[128 = 0]
(45) [154 166 156 109 136 104 114 120 145 117 149 101 121 127 124 131 101 106 131 149 131 155 147 128]
(47) [123 107 124 141 124 142 136 127 120 130 136 129 133 131 126 136 130 141 120 133 130 113 128 128]
(34) [136 107 135 135 131 142 120 92 125 128 137 104 150 153 102 120 147 129 121 146 136 121 127 139]
(41) [117 134 151 107 145 122 110 142 135 102 119 107 150 126 130 147 123 102 135 139 153 140 141 111]
(45) [134 163 139 102 128 107 131 133 131 115 123 123 129 125 134 139 110 116 140 133 132 147 134 134]
(41) [116 130 148 130 132 119 102 116 119 130 135 118 121 179 86 154 154 131 116 150 140 138 91 127]
(41) [91 162 115 113 141 98 121 135 111 136 129 128 90 152 116 154 130 156 122 150 133 127 105 122]
(45) [122 145 120 114 122 123 139 143 126 115 112 134 127 134 118 148 131 125 141 130 128 135 114 142]
(34) [142 157 113 122 131 110 126 119 145 115 113 118 127 122 131 101 105 140 137 131 116 142 158 133]
(40) [143 131 153 125 130 125 120 148 140 101 105 123 141 97 161 118 122 95 134 111 145 143 141 119]
(41) [167 129 133 168 113 130 129 134 160 114 139 128 102 109 152 106 102 127 135 140 130 140 153 125]
(45) [122 132 120 119 137 125 118 137 139 129 121 131 127 129 115 127 132 118 136 123 120 134 127 120]
(40) [124 157 142 109 133 109 147 124 108 119 136 127 116 124 155 153 110 126 133 155 147 127 128 132]
(40) [140 139 113 147 111 127 144 134 134 119 133 130 106 133 122 135 112 153 129 144 120 129 130 144]
(34) [135 130 128 132 129 129 124 120 144 152 146 144 99 135 121 124 148 96 150 137 129 135 103 126]
(34) [111 75 132 156 113 159 139 113 99 137 145 128 157 149 124 146 137 167 102 132 141 96 126 128]
(34) [143 101 141 157 121 147 120 126 146 121 138 124 129 135 123 129 139 112 135 143 144 129 126 124]
(45) [137 142 156 104 146 112 87 112 148 138 153 111 150 155 84 132 115 108 123 129 111 157 145 105]
(34) [148 116 142 125 131 139 105 114 148 127 124 110 148 137 100 110 155 91 134 119 128 143 119 135]
(45) [109 162 102 131 124 112 154 155 127 124 128 146 60 128 141 161 135 129 156 167 146 125 90 142]
(47) [118 142 124 104 130 118 136 117 112 134 132 128 147 140 117 140 112 148 123 127 115 126 138 131]
(40) [151 105 142 160 108 144 140 119 121 107 109 125 143 115 161 108 131 136 118 122 146 121 135 142]
(34) [158 138 135 153 133 119 134 119 128 121 131 144 94 125 145 116 119 126 123 148 119 130 124 127]
(40) [113 98 109 156 110 154 162 149 105 126 131 138 113 114 147 150 137 154 118 133 140 93 110 144]
(45) [138 121 153 150 117 130 144 113 105 123 139 123 116 120 170 130 127 136 115 147 160 115 122 136]
(47) [146 180 123 95 144 102 122 141 152 110 144 97 120 116 106 136 79 125 130 146 102 150 168 130]
(41) [135 131 128 112 146 133 135 131 123 131 130 128 115 110 130 129 145 91 132 132 123 121 110 136]
(41) [108 116 120 122 115 151 157 180 126 112 120 125 119 87 157 162 142 101 148 123 161 112 108 143]
(34) [158 155 136 125 138 109 114 125 147 120 116 130 114 118 133 100 119 106 131 122 112 151 135 125]
(34) [144 147 146 122 137 111 117 101 124 132 126 125 117 139 130 112 140 111 126 136 131 140 113 133]
(47) [140 149 124 111 124 116 134 88 114 150 149 125 133 161 91 127 122 151 117 135 98 132 123 150]
(40) [117 125 125 127 128 136 141 164 126 150 163 137 87 95 145 153 127 110 126 126 130 113 109 122]
(34) [148 117 131 129 135 138 112 121 146 139 134 130 133 128 105 109 140 101 128 114 106 136 125 125]
(45) [137 113 156 113 131 136 91 122 159 135 145 95 172 125 107 114 126 95 130 106 135 150 156 111]
(41) [143 92 141 124 135 148 125 92 116 135 121 131 190 128 126 98 131 124 114 99 110 119 153 122]
(41) [125 150 128 108 134 112 125 123 129 130 132 118 132 123 132 124 109 133 129 127 125 136 147 124]
(45) [119 126 141 134 137 122 113 129 132 136 139 129 110 127 141 128 134 116 129 138 146 130 122 109]
(41) [140 136 130 114 156 128 117 130 155 120 127 135 117 126 116 128 142 68 161 151 127 141 122 117]
(47) [131 136 146 142 88 127 133 148 133 135 148 122 106 132 132 153 129 133 129 124 152 141 102 146]
(40) [140 114 98 149 115 149 149 142 147 109 116 132 130 116 125 123 121 137 144 134 119 120 144 143]
(45) [128 173 148 97 130 98 127 104 130 148 171 126 111 159 112 159 108 118 148 165 135 150 124 127]
(47) [93 154 143 108 127 97 120 130 101 113 103 115 144 136 155 140 113 163 116 124 158 135 138 118]
(40) [107 114 147 126 132 123 100 121 109 133 111 124 150 149 120 125 151 138 104 106 138 130 112 114]
(34) [124 136 149 115 137 117 108 106 132 153 148 126 118 145 122 126 149 97 140 137 145 141 107 118]
(47) [145 133 133 134 144 120 109 122 147 132 127 146 110 136 118 113 135 100 138 134 113 143 121 112]
(45) [89 148 124 114 129 107 102 158 151 159 157 134 99 135 118 151 114 132 142 124 135 146 129 92]
(41) [149 117 130 154 119 137 134 129 136 126 134 132 114 116 142 115 124 128 125 130 127 124 131 131]
(40) [130 98 126 164 113 147 124 137 138 117 132 117 136 128 128 127 121 152 116 130 137 120 144 123]
(40) [149 167 140 108 150 92 96 119 138 105 81 131 139 136 120 94 121 115 123 109 102 163 139 118]
(34) [112 147 153 114 141 106 118 115 111 118 134 107 131 139 144 144 116 137 119 153 158 131 137 116]
(41) [127 168 114 110 141 100 121 124 143 136 133 131 102 135 118 122 112 129 143 141 113 145 136 123]
(40) [178 124 119 163 109 136 130 105 159 113 121 123 134 131 120 85 113 140 133 130 109 141 156 146]
(47) [139 159 123 95 128 121 112 162 180 139 154 116 112 111 94 139 116 78 160 118 111 161 133 127]
(47) [146 108 123 146 127 147 138 127 134 130 133 138 122 116 132 118 136 114 131 129 120 118 125 132]
(40) [121 167 125 92 166 100 128 145 126 98 105 132 125 110 145 138 100 111 138 144 120 136 152 108]
(47) [129 126 136 121 131 126 117 118 135 144 123 127 130 112 148 99 143 103 137 108 139 134 126 122]
(41) [125 110 120 139 139 142 135 140 127 123 119 145 114 119 136 131 147 109 136 136 131 114 112 123]
(47) [145 132 126 139 125 129 131 131 135 117 112 135 113 125 130 118 141 114 134 129 126 134 112 140]
(47) [101 146 124 96 152 105 107 120 123 130 97 146 144 152 114 126 139 122 140 119 120 142 122 107]
(45) [145 176 121 131 115 109 151 139 140 119 159 110 70 121 133 152 101 134 141 175 139 136 124 155]
[151 164 125 120 133 101 122 121 139 129 111 139 111 116 141 93 113 123 132 112 105 150 138 128] => (34)
[57 147 115 98 132 113 129 165 105 148 160 127 100 158 98 210 127 157 126 154 144 117 96 115] => (40)
[88 114 100 131 124 138 149 139 95 123 109 140 130 147 118 159 146 168 120 135 132 100 103 140] => (40)
[105 98 130 140 112 141 128 115 98 141 125 133 150 162 108 142 153 163 104 115 132 112 102 135] => (41)
[128 144 155 124 108 112 127 117 119 161 176 150 121 164 111 164 104 145 123 134 119 144 118 118] => (47)
[119 145 137 89 143 114 104 109 128 125 117 92 165 137 107 116 130 123 123 116 130 142 144 129] => (34)
[164 145 149 142 118 113 114 120 141 115 114 124 124 127 136 100 118 124 120 116 122 153 134 133] => (40)
[130 140 141 126 133 110 108 107 122 129 124 122 134 153 115 119 125 143 113 129 123 140 130 122] => (40)
[141 154 143 118 130 109 125 142 139 119 110 146 116 110 156 120 120 98 145 117 131 151 126 119] => (47)
[163 125 141 152 126 132 116 99 155 133 138 128 105 146 119 105 156 89 151 154 140 144 107 137] => (34)
[99 127 104 110 168 119 113 135 119 119 86 159 137 146 107 129 143 126 132 125 101 123 122 100] => (41)
[116 86 133 157 113 156 137 148 117 132 139 126 127 108 152 138 140 136 112 119 151 102 120 125] => (40)
[136 130 129 132 139 126 120 129 138 121 125 123 122 118 134 115 125 118 128 132 128 130 138 121] => (47)
[134 146 129 129 117 121 135 141 134 120 137 116 112 120 133 139 111 135 128 137 134 134 133 138] => (45)
[166 139 132 144 125 131 116 137 168 129 158 108 91 115 110 116 123 99 133 142 119 145 129 136] => (47)
[117 112 111 149 125 140 132 149 136 129 123 129 103 105 149 119 141 127 134 126 143 115 121 125] => (45)
[113 146 144 105 140 109 119 123 110 136 131 125 129 130 137 136 124 128 118 125 134 132 124 117] => (34)
[124 113 110 149 108 150 164 177 123 100 105 141 113 91 161 149 129 130 136 123 142 109 117 145] => (40)
[110 164 133 101 124 109 129 136 131 131 142 135 107 167 95 182 135 112 157 160 140 149 92 136] => (45)
[138 151 131 103 128 115 130 135 138 117 114 118 148 97 151 109 101 120 136 105 123 143 162 128] => (45)
[109 104 109 150 127 140 142 155 115 113 101 148 130 107 158 127 123 155 119 114 129 106 137 116] => (41)
[154 155 125 124 148 110 122 117 137 103 94 116 116 109 145 88 128 112 130 132 122 139 139 136] => (47)
[120 146 142 119 136 112 122 138 126 117 128 122 120 123 145 140 114 125 129 139 143 135 134 116] => (34)
[128 109 117 140 121 145 132 144 138 122 118 130 134 116 129 124 135 125 133 117 128 122 130 130] => (40)

<31> [122 99 119 127 140 137 110 143 142 138 142 130 111 153 133 98 148 140 113 132 123 105 133 156]
<39> [113 115 130 131 134 110 119 131 124 128 131 79 132 135 114 106 92 148 123 123 138 123 132 161]
<30> [117 135 147 128 115 128 116 142 128 155 145 121 90 128 115 132 137 143 121 140 106 141 119 140]
<44> [112 131 129 130 130 131 125 114 127 133 115 119 135 132 125 131 91 131 143 128 137 139 125 118]
<39> [132 118 130 148 129 141 125 131 140 131 135 149 140 130 175 120 116 112 129 104 135 99 124 134]
<30> [139 134 137 138 113 133 135 140 147 144 146 149 128 115 153 142 145 128 116 117 118 118 121 126]
<39> [112 100 119 159 129 138 97 117 148 124 130 127 155 111 136 117 106 129 139 140 135 131 112 73]
<45> [148 129 124 137 148 119 124 101 104 94 110 105 145 121 111 116 104 138 125 135 136 121 131 119]
<30> [132 160 139 101 132 126 143 113 98 127 120 133 86 139 99 155 146 129 135 150 116 159 137 128]
<46> [121 137 119 121 131 115 138 97 128 128 102 95 142 126 77 142 93 158 127 154 133 154 133 111]
<39> [118 127 130 128 128 119 118 126 122 129 127 100 122 123 104 125 116 141 129 141 126 144 125 125]
<39> [161 155 124 149 122 118 156 111 137 145 118 108 126 99 141 155 114 126 108 125 126 126 128 136]
<46> [111 139 144 131 114 128 134 126 99 128 127 147 104 134 122 138 130 82 151 133 124 139 122 132]
<31> [158 128 125 140 127 134 114 154 161 138 143 120 146 95 173 120 138 157 105 100 122 113 119 120]
<39> [120 139 141 102 119 135 137 139 132 152 135 150 100 154 109 139 147 148 120 133 110 132 132 154]
<30> [147 129 130 142 128 127 125 128 125 120 129 127 137 113 135 122 129 129 118 123 124 115 122 125]
<46> [140 111 116 140 139 138 127 130 159 135 142 138 139 131 170 123 135 138 112 116 135 102 133 130]
<46> [151 109 101 141 134 122 148 126 157 107 134 138 177 115 160 129 146 118 111 113 148 98 140 118]
<30> [120 129 137 142 114 125 128 137 127 134 113 118 158 124 141 112 76 120 136 93 138 108 117 153]
<30> [124 121 125 123 132 136 111 134 123 132 128 132 105 136 112 115 149 130 128 145 116 134 125 126]
<30> [111 97 104 124 136 129 114 142 144 129 123 114 140 142 122 96 130 126 129 127 140 119 133 142]
<31> [124 110 112 142 129 128 126 128 158 144 134 117 137 124 139 125 124 134 117 132 134 121 129 126]
<46> [99 133 133 123 122 130 136 126 112 139 113 129 118 148 129 127 96 94 155 118 140 134 129 153]
<39> [118 131 112 112 138 133 138 112 141 135 106 123 142 142 123 136 102 143 136 129 143 140 138 122]
<45> [133 122 109 116 123 124 139 144 143 144 120 122 124 136 107 117 152 131 110 131 123 120 134 160]
<44> [120 152 157 122 106 126 142 117 86 121 118 163 109 138 85 146 132 100 145 144 110 139 118 128]
<44> [113 123 119 147 126 115 130 97 145 154 121 84 117 123 83 142 95 154 115 171 124 150 126 119]
<45> [153 142 133 147 144 140 116 111 120 133 120 118 109 118 149 125 107 141 120 128 120 121 121 125]
<45> [133 135 126 105 132 138 133 133 128 135 126 150 107 145 118 132 159 135 124 136 117 133 135 135]
<46> [136 137 119 101 158 122 149 77 102 83 113 135 134 148 90 154 134 144 135 164 140 151 153 91]
<44> [132 107 103 129 143 130 119 128 141 118 127 120 136 128 130 113 147 128 123 138 136 125 135 116]
<44> [115 130 137 101 132 135 123 140 99 97 124 157 137 145 136 119 137 105 160 108 139 132 132 121]
<31> [159 132 121 141 124 129 125 151 144 147 128 115 123 109 147 111 142 136 100 110 116 105 121 158]
<46> [135 121 114 151 125 124 147 118 140 126 125 132 151 117 154 135 120 96 127 119 144 112 131 126]
<46> [141 113 107 144 134 125 140 129 153 123 128 123 164 117 168 122 120 115 119 105 150 102 135 133]
<31> [125 107 106 124 138 122 121 130 136 116 120 110 147 132 109 107 132 136 123 135 137 123 134 129]
<45> [157 137 107 148 118 129 156 132 147 145 102 133 153 113 157 125 117 97 113 98 137 94 126 162]
<39> [120 166 157 100 125 135 133 109 84 115 100 149 121 144 97 145 95 135 157 126 122 152 124 118]
<46> [96 126 130 100 115 117 128 154 123 130 120 112 143 140 107 115 114 127 146 109 138 141 130 153]
<39> [128 142 123 118 130 126 126 127 118 127 120 116 110 117 117 138 140 120 139 141 126 158 129 110]
<30> [155 157 141 121 131 139 134 118 121 119 144 163 102 109 145 168 175 130 127 143 111 152 128 79]
<44> [114 151 146 81 114 147 116 172 113 147 119 158 100 149 121 117 150 132 148 103 110 145 121 154]
<44> [138 141 135 142 100 113 169 136 152 145 135 134 163 112 157 153 108 117 113 93 137 105 128 156]
<39> [136 111 112 128 139 136 132 141 146 125 139 143 135 136 170 118 151 113 123 110 140 104 138 141]
<45> [157 158 117 132 136 158 129 126 101 132 106 172 75 116 167 138 177 54 150 131 118 140 122 111]
<45> [107 128 139 103 124 122 127 128 110 124 125 127 117 152 78 125 129 145 133 145 120 141 131 140]
<31> [101 132 148 113 113 125 122 126 111 115 127 142 141 132 93 138 116 135 151 137 125 152 120 99]
<46> [118 128 139 128 133 132 123 118 135 135 162 136 93 128 137 157 156 139 128 157 118 153 132 95]
<45> [119 117 121 139 139 112 137 97 109 112 127 109 117 138 98 132 123 112 128 161 136 132 138 128]
<44> [138 101 113 174 137 112 147 92 158 121 138 106 171 119 147 134 90 135 102 133 150 93 136 125]
<31> [107 127 112 110 143 144 136 106 134 130 126 156 106 149 134 155 149 108 152 156 139 160 143 90]
<30> [137 128 129 142 119 120 154 119 144 136 143 137 132 125 138 150 135 123 110 131 128 114 133 136]
<30> [112 104 119 153 122 121 121 140 154 145 152 107 127 115 153 124 129 114 123 128 136 125 125 129]
<44> [120 118 129 129 143 124 104 114 118 128 136 99 93 134 89 120 135 157 120 170 114 148 128 116]
<45> [120 118 130 135 123 117 122 135 120 130 133 109 118 129 110 114 129 120 124 136 124 125 125 147]
<44> [113 125 128 133 114 116 145 113 124 125 117 130 146 134 94 136 110 116 133 140 133 129 128 129]
<31> [149 129 102 136 137 119 157 113 132 121 115 120 134 123 135 136 140 101 117 132 142 118 143 140]
<45> [124 116 133 130 140 125 115 123 122 121 149 119 107 135 123 124 143 140 122 147 123 132 132 123]
<45> [115 121 116 139 118 118 138 124 148 143 122 106 146 120 122 134 104 125 127 130 139 132 128 130]
<31> [105 124 138 135 130 127 111 112 106 126 117 113 119 139 98 117 92 128 144 144 127 139 120 125]
<31> [174 144 125 166 134 134 147 113 148 134 142 139 130 92 202 157 134 111 109 112 131 107 127 111]
<45> [108 103 115 130 123 103 150 116 157 146 136 93 142 149 86 130 110 159 100 149 135 117 143 164]
<31> [130 119 129 127 116 117 131 146 137 128 134 122 148 125 117 116 133 140 114 117 125 112 127 148]
<44> [139 122 140 135 137 131 101 141 116 115 138 118 126 123 141 101 125 144 123 114 121 112 120 135]
<39> [128 117 110 136 135 106 131 110 137 118 116 79 158 116 97 123 99 151 117 142 142 133 134 122]
<30> [94 111 139 102 130 141 101 141 159 143 159 139 122 146 121 135 139 188 130 144 118 154 128 94]
<31> [121 109 134 132 130 122 124 116 114 99 136 142 146 140 107 120 131 126 130 140 130 115 129 117]
<44> [138 133 126 107 133 150 117 156 142 151 133 152 100 142 151 118 163 142 119 115 113 121 129 148]
<46> [126 145 133 115 126 121 129 119 103 121 109 117 118 128 86 132 122 131 137 143 121 150 126 125]
<30> [112 109 122 131 134 134 115 125 138 118 124 130 159 134 137 114 102 134 141 119 143 122 126 111]
<46> [95 110 135 153 119 106 135 102 133 115 134 101 174 121 121 139 65 127 143 130 154 131 127 107]
<39> [109 154 150 108 121 108 125 119 95 136 113 80 100 131 59 136 94 160 135 151 115 169 125 142]
[134 106 120 166 138 121 111 127 143 125 141 92 145 106 165 109 103 127 119 117 142 109 123 125] => <39>
[101 133 152 129 104 118 127 137 122 150 128 112 124 136 100 126 90 137 132 123 120 131 117 158] => <31>
[132 144 151 125 117 122 121 148 107 118 133 122 132 113 140 123 120 125 137 101 125 129 119 136] => <44>
[121 138 119 105 139 123 133 112 123 127 103 102 130 140 92 131 104 156 132 141 134 151 138 128] => <46>
[91 131 149 140 114 109 122 108 99 133 114 89 123 134 74 125 63 129 145 146 128 146 116 139] => <45>
[107 96 96 131 143 113 116 122 132 102 111 86 168 125 111 101 104 119 143 133 159 135 136 113] => <39>
[122 114 126 158 137 124 122 105 155 138 141 98 145 116 150 136 82 155 119 133 140 125 127 109] => <46>
[171 117 93 151 124 135 144 142 177 144 125 143 155 103 166 123 164 118 91 112 128 89 128 135] => <46>
[114 139 131 113 124 123 136 125 112 117 121 130 130 127 121 143 126 110 151 128 137 152 132 113] => <44>
[114 107 127 139 108 132 124 145 163 153 135 139 152 133 126 116 117 142 115 118 124 105 118 142] => <46>
[108 86 119 137 129 117 107 144 165 132 143 92 172 133 126 94 95 174 110 114 141 104 127 143] => <30>
[159 131 107 148 136 136 148 128 140 120 124 148 145 109 197 133 142 79 128 99 147 103 134 127] => <39>
[138 116 112 112 124 137 162 148 178 162 156 169 114 156 156 144 187 136 92 123 121 98 148 169] => <45>
[160 142 128 148 142 123 122 114 97 104 101 101 141 107 136 108 94 118 128 112 134 113 121 136] => <46>
[132 121 145 139 134 128 97 147 125 124 149 105 127 115 156 105 113 153 124 107 124 118 118 132] => <46>
[125 125 122 80 125 141 126 173 131 134 136 164 106 155 120 113 198 129 126 119 114 128 138 155] => <44>
[110 127 119 126 137 129 113 104 102 108 103 118 124 126 91 126 116 109 157 159 134 162 125 87] => <44>
[129 99 114 126 138 131 107 147 132 107 125 127 157 134 131 86 135 132 125 112 136 102 128 136] => <44>
[108 104 70 123 148 126 142 119 167 162 104 85 116 148 120 119 124 115 123 150 153 140 151 154] => <31>
[136 126 124 138 130 126 119 133 126 131 124 111 123 118 128 115 127 126 122 127 125 123 123 137] => <45>
[125 161 148 95 132 122 126 120 88 117 116 116 99 133 85 142 127 149 142 144 115 168 130 121] => <39>
[147 99 83 157 160 139 97 116 169 141 120 86 128 109 147 102 127 153 106 149 134 124 128 102] => <44>
[151 149 123 120 140 128 139 120 120 119 122 123 119 116 143 144 141 126 128 126 131 140 136 118] => <39>
[126 136 132 125 113 115 137 134 131 150 132 110 107 125 92 137 139 140 111 146 112 139 127 149] => <39>
